(70): [112 166 166 112]
(29): [139 161 131  97]
(131): [149  95 126 108]
(139): [147 107 133 118]
(35): [149 107 125 125]
(89): [145  94 145  94]
(86): [154  78 146 153]
(175): [153  83 148 150]
(125): [159  75 150 167]
(69): [154  77  77  77]
(168): [111  71 160  71]
all (175): [153] | 1
size: [149  95 126 108] | 4
all (168): [111] | 1
all (69): [77] | 2 3 4
all (70): [112] | 1 4
all (89): [94] | 2 4

(98): [135  80 120 141 114 128 145 121  92 114 170  95 132 143 124 134 143 139
 124 132 131]
(123): [ 90 135 143 126 136 157 143 123 143 124 138 142 136 120 163 135 119 123
 143 101 136]
(59): [ 84 107 119 146 113 109 100 165 149 129 153 173 122 144 157 137 139 158
 122 166 135]
all (123): [120] | 14
all (98): [131] | 21
all (123): [136] | 5 13 21

(101): [ 82 193  82 194 193  85  82  82]
(103): [ 84 179  84 179 179 179  84  84]
(81): [ 85 172  85 172 172 172  85  85]
(5): [ 84 179  84 179  84 179  84  84]
all (5): [84] | 1 3 5 7 8
size: [ 84 179] | 2
size: [ 82 193  82 194 193  85] | 6
size: [ 84 179  84 179] | 4
size: [ 84 179  84 179 179 179  84] | 7
size: [ 82 193  82 194 193] | 5
size: [ 84 179  84] | 3

(71): [125 133 133 117 127 135]
(97): [133 133 133 130 130 130]
(87): [129 133 133 117 133 130]
(6): [124 133 136 117 132 130]
all (87): [133] | 2 3 5
all (97): [130] | 4 5 6
size: [133] | 1
size: [125] | 1
all (97): [133] | 1 2 3

(16): [119 121 140 141 162 100 140]
(18): [130 136 131 150  70 172 124]
(85): [119 121 140 141 104 144 108]
(148): [125 106 134 179  86 138 114]
(111): [113 145 115 110 169 113 137]
size: [119 121 140 141 162 100 140] | 7
size: [119 121] | 2
size: [125] | 1

(67): [177 143 122 115 168 112 107 172 113 126 138 159 107 133  92 121 143 100
 138 136 156 132 108 121  94 117 123 131 124 151 137 123 111 129 108  94
 132 116]
(68): [170 138 113 134 152 116 105 147 140 131 148 129 123 114 119 148 140 103
 124 131 147 136 137 115 108 127 120 148 148 150 128 131 148 115 152  90
 138 106]
(82): [180 135 124 114 174 118 147 169 114 127 139 143 101 139  97 124 124 101
 134 140 139 124 124 118  89 121 114 139 126 154 131 125 108 135  93  83
 131 113]
(121): [163 125 105 152 136 117 102 125 110 136 120 116 139  97 143 140 134 105
 112 125 140 140 158 110 121 134 119 125 110 148 120 140 119  99 139  87
 143  98]
(36): [180 129 124 116 176 121 114 162 113 128 157 144 104 138 105 123 152 102
 130 140 154 139 137 115  89 124 109 151 126 156 127 128 107 135  88  75
 132 111]
all (82): [139] | 11 14 21 28
all (121): [140] | 16 21 22 32
all (121): [158] | 23
all (121): [125] | 2 8 20 28
all (68): [148] | 11 16 28 29 33
size: [180 135 124 114 174 118 147 169 114 127 139 143 101 139  97 124 124 101
 134 140 139 124 124 118  89 121 114 139 126] | 29
size: [163 125 105 152 136 117 102 125 110 136 120 116 139  97 143 140 134] | 17

(147): [126 137 145 115 156 139 111 155 151 106 147 132 110 114 165 147 151 132
 156  96 122 125 107 121 140 113 106 157  94 148 118 111 129 142]
(205): [104 127  99 126 150 139 114 114 141 123 139 150 153 139 134 124 122 121
 138 143 152 143 126  94 139 153 106 146 142  94 122 137 128 104]
(38): [131 112 124 124  87  90 149 159 130 130 139 131 103  92 146 122 133 112
 122  81 151 121 116 141 162 111 119 123 124 122 146 143 140 126]
(84): [152 124 142 149 104 120 151 150 127 108 110 123 145 102 138 137 124 138
 124 107 120 103 111 141 127 106 129 120 140 135 122 138 125 139]
(117): [136 151 147 107  90  91 118 149 101 129 138 111 143 143 160 122 132  91
 150 116 104 107 115 123 112 118 143 126 116 178 117  91 115 158]
(208): [112 123  78 120 141 125 104 121 133 164 159 161 119 124 140 101 118 112
 124 116 149 118 124  82 151 122 119 142 135 107 135 148 125 122]
(19): [104 117 136 118  87 111 146 144 125 109 135 129  90 104 156 139 140 126
 139 106 147 139 139 142 158 142 133 125  95 118 133 128 146  99]
(42): [115 136 157 109 131 147 117 164 163 111 154 125  96 123 171 125 157 151
 161 104 117 141 112 144 125 119  71 163 114 117 119 101 123 131]
(50): [107 137 145  95 128 151 114 149 129 125 150 121 104 120 177 119 155 159
 158 115 128 141 120 134 141 134  86 144  99 130 135  91 129 127]
(7): [ 84 134 150  80 125 160 158 188 145 130 190 104  77 131 176 113 178 166
 148 136 178 159 132 134 155 154  70 154  85 135 144 122 143 148]
(74): [107 133 133  96 153 146 116 144 123 121 145 124 111 113 178 137 146 138
 158 105 142 125 112 114 157 150 127 141  83 158 136 100 138 133]
all (19): [139] | 16 19 22 23
all (117): [91] | 6 18 32
size: [131 112 124] | 3
all (205): [139] | 6 11 14 25
all (205): [122] | 17 31

